Table B holds the same points as the rows below and some others, measured another way and shuffled. Each row below is followed by which row of B it is.
B:
0: [ 360 -129  -13 -199 -367  130   17  -97   -2  149  -76   72  -18 -198
  -72  128 -118  162   -3   14    1 -120  129 -176  -78  -23 -126 -258
   58  124   52   14  -16   55  -67    6 -130 -188  106 -193 -230]
1: [-136  -39   81   38  418  -46  132    0  155 -351 -291  -41  109  136
   77 -116  -29   97  -58  -21 -109   56 -317 -178  -95  -40  291 -133
  146  -95 -136  104 -131 -185  340  171  282 -241  -41  -54  356]
2: [  74 -127   67 -117  211   99    9  -59   15  -34   59 -108  -48 -102
   -4  -81 -209  -86   29 -129   -6  -29   72   33  -42  -24 -106   12
  101   23  172   31  -37   49    8  228   39  -35  -68   73  -46]
3: [  85  -87  -38  -92  226   65  -83    0   37   83  132 -196   -7  -98
  -27  -33 -126  -79   64   -7   73   27 -137   51   15 -119  -15   49
  121  -72  206   80 -117  -21  -11  182  115   -1  -40  -24  -16]
4: [ 190  104  -42   72 -117   33  -12  -33 -184   74  -73  -41  136  -53
  -46  147   10  -59  -40  209  132  -20    9    6   30   46  -22 -105
 -184  -87   67  -87  -27   16  -77   17  -91    8   16 -179  111]
5: [   3   33   56   44   42  -26  162   54 -350   33   11  -84   -5 -111
 -129   38  112 -112 -217  207 -203   19  127  -87  -65  232  -50  -47
 -364   65   60  -24  106   59  -87  -11    5   64  -31 -108   84]
6: [ 123  142  -30   51   73   -5   52   23 -310   46  137 -130  182  -87
   59   51   73 -156    3  202   53   -1  180   32  -27    7  -33   98
 -262 -199  305  -64  -16   57 -116  116  105  182  -24 -123   79]
7: [ 131   11  200   95  514  -32  312 -140   -5  115 -135 -285  445  273
  428 -235 -448   44  192 -477   72  -78  152    5   24 -128 -258  315
  134 -309  390   36 -200  -62   52  728  152  -73 -100   -3  132]
8: [ -59  156  -50 -185   37  133 -111 -142 -145 -315  152  225  -59  -93
  166   80   29 -239  185 -136  318  -38  184   24   87   58   75 -154
  -80 -107  138  -38   44  156  111  -32  148  100  -93    8   53]
9: [ 318   -8   10   -9 -147   55   44  -50  -61  -73 -159   24  188 -108
   -9   74  -69   86  -48  187  -16  -95  175  -83 -162  -68  -16 -141
  -34  -59   87 -119  -36   10  -33  107  -53  -64   49 -138   15]
10: [ 258  -91  -67  -51   76   69 -212    1   56  -62  -79  -41  -13 -122
 -266   66 -109  -60  -88  200   76  -24  -75   99 -127 -112    5 -140
   32   71  -44 -123    5   31 -110   44 -100   40  -72  -14   -5]
11: [  -3   41  -92 -113  -15   89 -186  -71  -79  -12   30   93 -180  -65
 -159  149    4 -178    5  -26  258   19 -172   34  146  117   25 -244
 -100  104 -113    1   48   80   -9 -146  -73    8  -90  -76   28]
12: [ -21    3  -35    8  356 -114  -43   36  -24  -94 -266   35  -18  186
 -255   25    1  -25 -195  -36    1   40 -327  -79  -37   99  133 -224
 -143  149 -343   -7   93  -54   25  -15   40    0 -178 -119  191]
13: [ 215  151   21  -75 -280   47   80 -120 -246 -355 -235  373  115  -71
   20  169   77    6  -82  109   37 -143  427 -171 -169  154   40 -349
 -293   41  -98 -214  172  153   10 -110  -66   21  -13 -150   52]
14: [ 236   66  146 -153 -264   34  348 -144 -195 -532 -296  404  255  -98
  281   22   55  213  -49    9 -234 -211  694 -402 -370   83   72 -307
 -155  -43   53 -137  120  111  171   77  148 -124   81 -153    7]
15: [  62 -141   61  -77   44   67  107   37  -13 -177   -2 -101  -15 -241
  -38  -50   30   51 -106  238 -266    3   52 -146 -207  -30  103  -82
   50   -8  143   50  -64  -35  114   80  152 -133   74  -35   45]
16: [ 108  -85  -89 -150 -161  141 -170   -9   -5  -17   78    2 -186 -269
 -200  132   45  -65  -36  225   72   16 -134  -14    1    1   74 -233
   29   85    6   24  -27   33    4 -147  -33  -82   48  -81  -47]
17: [ 257  -89 -137 -144 -292  112 -184   25   51    7   26    9  -70 -295
 -204  180  104   73  -45  387   39    2 -157  -96  -93 -132  158 -277
   80   18   19   14  -83  -32    2 -172    8 -115  128 -202  -68]
18: [-184  -28   50   30  553   -9   18   12  -29  -34   33 -227  -37   88
  -11 -121 -127 -192   -6 -155   38   90 -251   85   90   51   14   95
   -2  -47   68   96  -63  -45   85  230  155    9 -164   65  211]
19: [  20  242  -87  104  -55  -41   67   28 -389  152  100  -97  159  -27
   53  160  214 -148  -15  249  135   53  -32  -39  127  125   56  -10
 -373 -208  185   -2  -28    4  -57  -48   98  112   19 -270  192]
20: [ 151   31   56  -15   47  -77  255   98 -379 -109   30  -46  169 -167
  -10  -17  174    1 -200  299 -370  -52  427 -196 -310   76   -1   21
 -354  -46  227  -80  114   66 -106   89  186  158   15 -144   -4]
21: [  57  134 -114 -134 -117  224 -317 -153 -169  -29  252  109 -178 -184
  -46  195  -70 -383  166  -36  511  -25   97  261  235   84 -110 -130
 -123  -14  143 -115   54  226 -106 -101 -164  166 -109   49  -36]
22: [  85 -150  146  -17   31  -10  403   35  -63   65  -46 -257  206 -139
  216 -124   -4  249  -54  120 -420   -3   65 -342 -178  -50   38   60
   85 -162  327  201 -204 -155  181  294  291 -290  193 -191   51]
23: [ 160 -133   92  -49  258  111  -69 -138   87   79 -123 -101  -25   52
  -90  -63 -429 -101   27 -316  162  -65    6  161   43    9 -271  -13
  113  117    6  -59   -6   80  -84  314 -207  -58 -167  127  -31]
24: [ 177   60 -134  -45  170   89 -299   -6   44 -241   93  -19   74 -138
  -78   66  -17 -190   85  249  280   -2  -38  196  -78 -232  146  -34
   76 -177  152 -144  -69   36  -24   63   88  169  -78   26  100]
25: [  96 -162   49  -79  155   44   31   33  -14  -96  -44 -102  -50 -155
 -163  -52  -59   -1 -142  134 -211   -3   20  -59 -179   -1    8  -75
   17   92   33    4    5   -1    3  100   51  -55  -25    0    2]
26: [-136   76    7  -81   20  157  -85 -114  -96 -276   42  125 -163 -123
   16   80    7 -233   41  -17  206   21   -5   42  115  161   77 -202
  -79   11  -10  -15   18   94  154  -87    4  -50  -68   46  162]
27: [-316  209  112   70  571  -46  164  -96 -259 -210  -20   -5   75  255
  219 -105  -81 -309   53 -373  170   35   35   61  172  240  -19   87
 -258 -130   60   14   56   62  130  238  189  119 -258   65  325]
28: [ -87  -62   20   57  381   45  -57  -30  124   31  -66 -235  -17   75
  -40  -60 -181  -95   29  -82  139   91 -420   91  136  -33   49    7
  149  -61    1  103 -167 -108  125  204   52 -140  -87   15  235]
29: [ -84  276   45   19  179   20   97 -178 -145 -406 -166  234  221  187
  342   33  -19 -128  153 -213  305  -51  152  -53   75   84  126 -126
 -138 -240   36  -79   -7   49  226  133  170    4 -114  -62  315]
30: [   9   -5  108  138   72  -16  230   59 -265   53  -46 -230   88 -108
  -48  -14   47  -45 -188  267 -244   45   48  -71  -73  154  -37   41
 -245  -43  149    7  -30  -31   -6  118   14  -59   40  -92  177]
31: [-196  -12  -35 -125  335   45 -108   -2  -32 -240   91   12 -204  -62
 -103  -19   43 -212  -21  -40   68   71 -178   22   34   92  149 -126
  -33   55  -53   69   33   36  120  -41  171   32 -141   52  131]
32: [   1  252  -54   43  -39   75  -53 -114 -108 -363  -97  186  175    8
  197  142   93 -125  113  133  325  -13   18   -6   63    8  227 -193
 -105 -254   43 -103  -65   12  194  -35  113  -20   -8 -116  319]
33: [ -65   95 -124  -58  363   54 -274   -3  -43 -163  174  -45  -64  -33
  -72   35    3 -315   91   36  323   69 -188  205   90  -67  129   -8
  -27 -113   82  -34  -20   51    5   27  139  204 -176   48  148]
34: [ -78  -62   23    5  253   63   -8    7  -41   50   93 -230  -76  -85
  -55  -38  -73 -147  -16   25   20   78 -202   56   83   37   -2   36
   15  -33  130   94  -96  -29   51  131   71  -54  -46   12  122]
35: [ 115   33   68  129 -165   -9  234   51 -322  140  -59 -167  125 -152
  -57   79  113   20 -201  360 -218   19   90 -138  -63  166  -40  -39
 -306  -44  146  -12  -19  -22  -47   18  -38  -79  104 -213  127]
36: [ -44   82   43 -117   78  100   36 -136  -44 -397  -57  188   21  -44
  191   15  -25  -84   99 -103  125  -45  149  -87  -22   44  121 -177
    5  -91   61  -18   -8   60  213   55  157  -66  -45    2  142]
37: [-286    8   51 -123  462  172  -56 -114   21 -174  298 -151 -139  -61
  253 -134 -175 -327  261 -316  258   68  -84  155  215   -4    9  136
  171 -187  336  154 -148   47  218  257  258   -8 -123  192  143]
38: [ 119 -100  -28   27  179  106 -168  -53  140  217  -32 -252  -18  -16
 -130   20 -262  -88   45  -29  232   44 -370  170  150  -91  -88  -11
  178  -12   48   41 -168  -57  -30  188 -131 -123  -50   -4   84]
39: [  79   27   65 -138 -190   63  228  -46 -277 -148   55   96   46 -216
  156   37  118   19  -28  100 -178  -72  384 -251 -137  119    7 -127
 -188  -47  226   22   41   92   66    9  150  -47   89 -138  -42]
40: [  99  -49    1 -271 -181  202  -79 -122  -56 -346   86  240 -169 -302
    4   80    1  -99   43   35   45  -87  311  -71 -116   39   36 -264
   16   77   86  -55   73  168   79  -92   35  -29    9   40 -109]
41: [-359  -29   82 -190  207   68  185 -110  -55  -88   63   36 -227   24
  194  -51    1  -75   95 -405   17   59 -202 -232  215  243   83 -167
   25   39   -3  306  -49  -18  331   18  258 -256  -42  -55  112]
42: [ 107 -212   74 -127  183   70   61  -13  105  -68  -11 -147  -11 -153
  -22 -110 -160   60  -25   -5 -176  -20   -4  -89 -154  -98   -2  -23
  196   15  145   83  -97  -39   83  229  120 -150   15   20  -39]
43: [ 143  -95  -11 -104  143   68  -80   -2   22 -107   18  -64  -11 -140
 -102  -12  -85  -50  -24   94  -13  -25   21   16 -124  -90   22  -62
   61    8   92  -24  -23   29  -15  112   55   10  -43    5  -15]
44: [ 137 -119  -42 -152 -104  119  -85  -30  100  -97  -29   10  -79 -206
  -88   67  -17   56   -3  147   12  -11 -125 -104  -68  -83  114 -231
  152   28   13   53  -86  -33  109  -35   47 -181   70  -93  -11]
45: [-218  181   35  -28  195   19  160  -74 -327    0  169  -41    5   35
  228    3   52 -232   98 -199  133   40   61  -51  206  224  -28   35
 -256 -142  212  107   -1   65   92   89  197   55  -81  -82  154]
46: [-369   -1   -2  -89  486   39  -54   -4  -20 -136  154 -110 -235   23
   -5  -70    9 -264   39 -196  115  137 -360   30  187  133  147  -37
    9   -2    4  195  -47  -23  206   30  250  -27 -157   62  213]
47: [ -34 -153  138 -165  -39  298   16 -157   83 -312  128  -21 -165 -341
  154  -67 -189 -122  120  -30    7  -35  206   27  -22    8  -34  -66
  241  -30  285   41 -129   83  225  146   27 -232   68  194   13]
48: [-203  -12  121   96  225    6  255   47 -258   72  106 -295  -18  -95
   57  -80   48 -137 -100  108 -209   99  -60  -62   62  205  -19  121
 -186  -76  234  141  -77  -48   97  149  144  -87   13  -40  207]
49: [ 446  -21   16 -163 -231   91   51 -177  -37   95 -154  135  194  -25
  102   92 -251  140  100 -198  145 -195  328 -115  -81  -74 -227 -169
   31    3  119  -87    9  104 -112  200 -127  -71   16 -162 -204]
50: [ 141 -112   11  -95   24   73   -1  -21   10  -50  -57  -41  -30 -137
 -100   12  -82   19  -60   73  -66  -28    1  -65 -102  -19   -5 -136
   43   60   36    4  -26    7   16   77    4  -93   -1  -53  -23]
51: [ 298 -132  -12 -218  -53   89  -30    8    8 -330   10   99   37 -302
  -57  -10   16   72  -57  253 -195 -104  341 -137 -374 -169   93 -150
   78   12  158  -94   26   73   -2   62  149   26   43  -22 -141]
52: [ -52   72   24  100  410  -31   67   35 -168   16   94 -259  149   34
   72  -79  -48 -186   12   44   35   63  -52   90   35   -8   -4  189
 -114 -202  258   18  -83  -25   -8  261  170  113  -92  -18  209]
53: [  56 -122  -31  -93 -109  102    9   36   -9   70  106 -161  -87 -264
  -68   52   65   39  -35  250 -100   53 -174 -132  -18  -37   97 -106
   83  -28  157  144 -144  -73   90  -29  111 -183  135 -137   -1]
54: [-103   44  -68   33  178  -42 -148    3  -98  -18 -242   82 -203  136
 -395  145   35 -153 -233   10  142   78 -426   24  134  273   84 -346
 -259  267 -476  -32  154    6  -23 -220 -165  -15 -193 -102  213]
55: [ 272 -144   18 -121  152  -29   58   19   78 -139 -171  -17  138  -53
  -73  -56  -83  172  -92   70 -197  -77   70 -179 -295 -162   64 -113
   94   19   20  -21  -19  -42   10  191  138  -54  -12  -99  -47]
56: [ 291  109 -151  -49   -4   11 -263 -108  -49  155 -181  128   60  155
 -215  211 -152  -96   19 -124  451  -69 -152  115  132    3  -97 -251
 -135   86 -211 -151   89   88 -208  -20 -240  120 -176 -171   -8]
57: [ -87   33  -91   19  272    9 -167   38   10  -59    4 -105  -67    1
 -157   52   43 -158  -32  128  171  111 -413   67   97    0  189 -112
  -17  -42  -80   46  -71  -72   77  -36   90   -2  -89  -61  230]
58: [ 178  203  -90   -3 -198  -36   21  -56 -311  136  -83  124  130   55
  -25  222  106  -33  -28   53  202  -50   60 -105   84  142  -25 -211
 -349  -36  -31  -68   74   66 -107  -95  -60   76  -28 -303   48]
59: [ 174   -4   11   48 -258   78   87   42 -257   65   47 -133   38 -295
 -103  116  115  -32 -150  455 -149    9  140  -61  -96   78  -22  -71
 -216  -35  200  -54  -23   29  -73  -44  -64  -41  134 -148   42]
60: [-129   75   34 -111   30  164  -62 -125  -27 -608  -48  266 -108 -153
   86   41   57 -176   36   62  122  -21  140  -25  -59   89  223 -277
  -11  -36  -35  -76   37   97  276  -96  117  -66  -45   91  216]
61: [  54 -294   50  -80   41   65   49   48  182   -3 -143 -167 -144 -185
 -218  -34  -55  169 -174  182 -290   53 -323 -189 -133  -28  113 -203
  217  156  -96  155 -128 -142  160   29   48 -346  100  -77   28]
62: [ -67  -69  139  -20  312  167   60  -82  -49 -125  182 -231  -19 -162
  161 -147 -234 -236  101  -97   27   13  164  160   27   -1 -138  193
   90 -133  391   19 -112   64   77  340   79  -19  -61  205   86]
63: [ -73 -225  177  -59  143  181  134  -28  107 -290   17 -168  -98 -285
   65 -150 -127  -19  -36  121 -260   27   49  -61 -148  -10   62  -13
  231  -24  221   94 -156  -39  258  208  133 -268   84  153  118]
64: [ -44   39    1 -135  141   57    4 -119 -186  204  122  -21 -110   41
   29   40 -145 -194   94 -371  231  -16  -11   23  231  184 -198  -53
 -132   60   87   90   48  115  -66   93  -26   37 -138  -53  -62]
65: [ 220  -38  -28 -132 -200  148  -40  -47  -45 -168   62   44   34 -291
   23   80   22    1   35  252    0  -57  203  -72 -140 -107   59 -138
   48  -84  218  -46  -61   52   34   16   60  -51  100  -73  -49]
66: [-212   76  -52  -69  370  149 -221 -119 -134  257  351 -204 -236   17
    7   17 -222 -473  218 -384  502   93 -241  334  449  136 -216  128
  -47  -33  216  106  -47  130  -74  140  -52  133 -227  126   45]
67: [  60  -15   13   30  409   -4 -115  -25   73 -225 -198  -31   63  101
 -138  -43 -169 -112  -68  -19  105   -1 -140  115  -77  -45   54  -80
   20   14 -123 -113   11  -14   20  173   -2   45 -187   60  194]
68: [ 163 -226   31 -183  -45  102   39   49   97 -343  -14   -9  -41 -359
  -82  -47   66  139 -112  355 -344  -28  119 -212 -361 -145  206 -176
  175   19  120   31  -69  -35  153   18  208 -158  127  -24  -36]
69: [-270 -282  254  -43  602   63  252   -7  247 -397 -125 -230  -77  -48
  116 -330 -215   39  -57 -158 -374   66 -165 -133 -164  -19  142   47
  344   -1   81  205 -174 -156  406  375  320 -343  -36  206  243]
70: [ 275  -45  -55  -80  126   85 -154 -110   81  288   16 -148   90   42
   -3   36 -326  -53  163 -237  336  -54 -120  136  133 -153 -205   23
  153  -58  158    3 -118   24 -131  283 -103   -9  -83  -64  -91]
71: [-140  -10  -50 -192  -51  207 -119  -90  -70  -35  277   -8 -272 -245
   31   84   22 -225  135  -41  210   53 -111   23  206  101   40 -131
   37  -11  169  135  -67   79  123  -97   75  -79   12    7   -1]

[ -40   -6 -246  398 -105 -173  -30  107   79  652  120  106 -143   11
   70 -273 -128   50 -155   55  122  138  126  163   12   -7  256   31
  201 -408  -83   77 -212 -189 -208  256]  16
[  37  -74  319  343 -175  211    9  122 -154  199 -104  274 -362   -6
   -9 -237 -140  111  -34   55  619  134 -106  310 -156   49  221  -61
 -183   29  116  366   51 -326  217  280]  55
[ 117 -240  242  418 -150  190  140   63 -153  256   -2  427 -282  -12
  166 -204 -110  178 -231  205  342  136   11  401 -229 -114   65   25
 -241 -100  143  379 -144 -203  277  481]  69
[-162   62  -46  124 -115 -248   70   84   84  127   55   -6  137 -122
   30   95   34 -118 -103  -62   22 -187   48 -102   75  153  163  179
   74  -58    1 -135  -62   24   -2    8]  11
[ -89 -217 -103  320 -137  -30 -101  -35  -80  547   12   80 -284   38
  -38 -390 -173  367  -74   -2  298  305  132  293   31  -90  137 -227
   17 -255  -55  102    1 -348  -32  190]  51
[ -10  -86 -257  313  -95 -293  132  199   70  555  392  280  -32   74
  485 -102 -105   30 -265  278 -172    8  109  281 -155 -231   94  -19
  -75 -189  -72  139 -556   34   -7  489]  41
[-141  -62   -4 -194  -50 -165  -97   -4 -110 -223 -144 -163  147    8
 -559  250  -97  413  256 -287 -539 -166  181 -170  221   72 -145 -515
  243  212  -29 -194  127  188  369 -486]  52
[ 211  136  -15   33  -74  129   93  -80   50  109  132  191 -129  135
  -77  179  -49  -86   86   53   -2 -125  -71   39 -138  142   -5   -6
  313 -107  146  220 -186  112  -16 -112]  48
[-236  159  -47  118 -122 -243   -5  166  125   43  126   11   15  -95
  125  112  -51 -164   -8   70   -4 -331 -219 -100  114  101  331 -101
  115  120  -29   53 -272   24  137   62]  0
[ -32  -15   86   72 -111  143  240 -234   47 -224  -52  127 -167  -98
  232  204  116 -183   -9  211  269 -273 -286    6  -57  201  -34  228
   95  -69  256  309  -86 -127   89   56]  63
[-183  -57   13  139 -161   43 -192  124 -150  254  101   64 -568  187
  173 -329 -299  357  257  173  432  162 -308  411  -29 -161  225 -756
 -119  258  -57  497 -173 -429  248  187]  7
[ 125  -55  163  262 -124  228   69 -109  -19  200   53  308 -237   13
   -4  -73  -77   33 -109  106  339   -2 -103  178 -124   58  137   30
   70 -132  155  270 -110 -102  115  161]  15
[-289   57   84  182 -179  -77 -124   69   64  207  215   85 -243  -23
  236 -167 -151  -16  -17  111  488 -132 -374  113   90  -10  481 -315
  -97  243  -49  166 -227 -216  187  199]  49
[-153  104  128  125 -144   61  124  -53   39 -197 -155   13 -208 -146
  144  106   71 -231   68  110  463 -269 -349  -49   23  292  173  187
   80   11  184  289   22 -259   65   34]  2
[ -69   -4   94   -1  -87 -426   53  509 -211   16 -177  -89  350  -38
 -354  163  -33  212   69 -379 -384   -2  542  -32  -28   98 -157  -11
 -173  189  -81 -298  230  163  224 -165]  12
[ 183   61   39  -32  -87  167   -6 -117  -62  182   46   84 -197  193
 -225   29  -83  110  187 -118  232   99   49  119 -130  161  -69 -115
  206  -57  114  142   92  -58  -76 -243]  20
[-143 -262  -78  309 -145   63 -135 -167 -105  492 -105    7 -373   -1
 -117 -446 -157  429  -25  -39  473  352   79  280  100  -27  129 -234
   52 -294  -24  119  154 -494  -54  112]  24
[-339 -131 -119 -185  -60 -313  -66 -139   37 -230   14 -187  285 -117
 -314  286  -17  326   65 -172 -630 -343   74 -273  360    8  -45 -440
  218  205  -68 -344  -46  254  378 -371]  65
[ -84  -25 -100  373 -141 -139 -116  220  -77  594 -110  -15 -231    4
 -127 -391 -162  197   -4 -113  379  303  197  223   23   68  236  -46
   60 -294  -94   83  114 -397 -174  149]  10
[-390  104 -158 -118  -60 -573  -76  229  103 -145   71 -221  441 -154
 -247  337  -35   72   49 -218 -726 -462  108 -366  351   67  153 -315
  204  265 -169 -418 -169  359  316 -299]  64
[-124 -245   59  129 -157   31   58 -237    2  236  266  213 -133    4
  312 -130  -24  152 -209  139  359   30  -91  214  -40 -109   81  -81
 -215   40   66   36 -146 -135  125  234]  36
[-247  -30  -90  -52  -44 -371  -10  105   19 -199 -100 -137  342 -159
 -383  312  -25  207   35 -189 -717 -357  180 -291  287   70   -5 -261
  247  110  -68 -288  -60  299  362 -288]  17
[ 115  181   78  236 -126 -216  151  404  -33  391   11  111  126   -6
   29  -11   31 -253 -119 -192  316   87  340   82 -238  250   89  545
 -117 -157   24  -78  117  -43 -244  132]  54
[ -60  -18 -127  172 -135  -65  -99   57  -39  493  159   50 -300  152
   92 -273 -170  189   73   20  344  216    1  271  -53  -39  154 -275
   23  -80  -64  170  -93 -279 -103  109]  9
[ 117  182  188  252 -117   81  296  221  -16 -142 -164  217 -165  -94
  204  189   78 -381   -2  179  304 -249 -175   68 -245  282   57  447
   21  -93  248  455  -94 -121   60  225]  61
[ 121  108  -40 -116  -71  107   13 -187   46   79  182   82 -128  185
 -107  169  -56   12  181  -17   31  -97  -96   14  -68  136  -38 -177
  300    9  107  121 -102   93  -28 -268]  19
[  23  204   96  -44 -126  163  115 -153   54  -88   43   43 -248   55
  160  154   62 -291  180   66  560 -181 -331    6 -112  316   75  163
  140   45  207  294   24 -178 -122 -128]  4
[ -10 -123  291  339 -184  136  -27   95 -160  344 -109  200 -261  -30
  -70 -323 -101  157 -106  -92  714  258   69  290 -116   82  212   71
 -244  -43   64  143  221 -366   73  225]  67
[-162    2 -107  -79  -24 -320   13   84   38 -256  -37  -65  334 -111
 -377  410  -43  185   61 -123 -884 -437  125 -290  250   35  -41 -330
  337  120  -33 -209 -197  419  424 -296]  53
[ -73  -71  105 -227 -162   82  219 -305  -10 -134  320  101 -185  130
  616  158  130 -127   49  188  586 -112 -295  187 -223   74 -178   76
 -325  302  209  183  -54 -153   -1   38]  14
[  31  113  -89 -234  -24 -221  -44   84  -21  -62   59  -93  261  115
 -488  355  -77  194  233 -297 -635 -193  263 -193   82  116 -151 -332
  335  148  -32 -240  -13  387  166 -510]  30
[-169 -156   70  125 -123   -2    7 -144  -55   10 -197  -34  -60 -139
 -215  -38    2  196  -19 -114  180  -23   47  -18  144  143   36   -8
   74  -95   71  -35  201 -196  124  -89]  33
[-159 -108 -196  217 -114  -26 -107 -179   50  400   91   21 -277   21
    9 -238 -139  227  -11   78  196   74 -103  137  139  -31  205 -288
  225 -226  -35  130 -144 -262  -40   68]  62
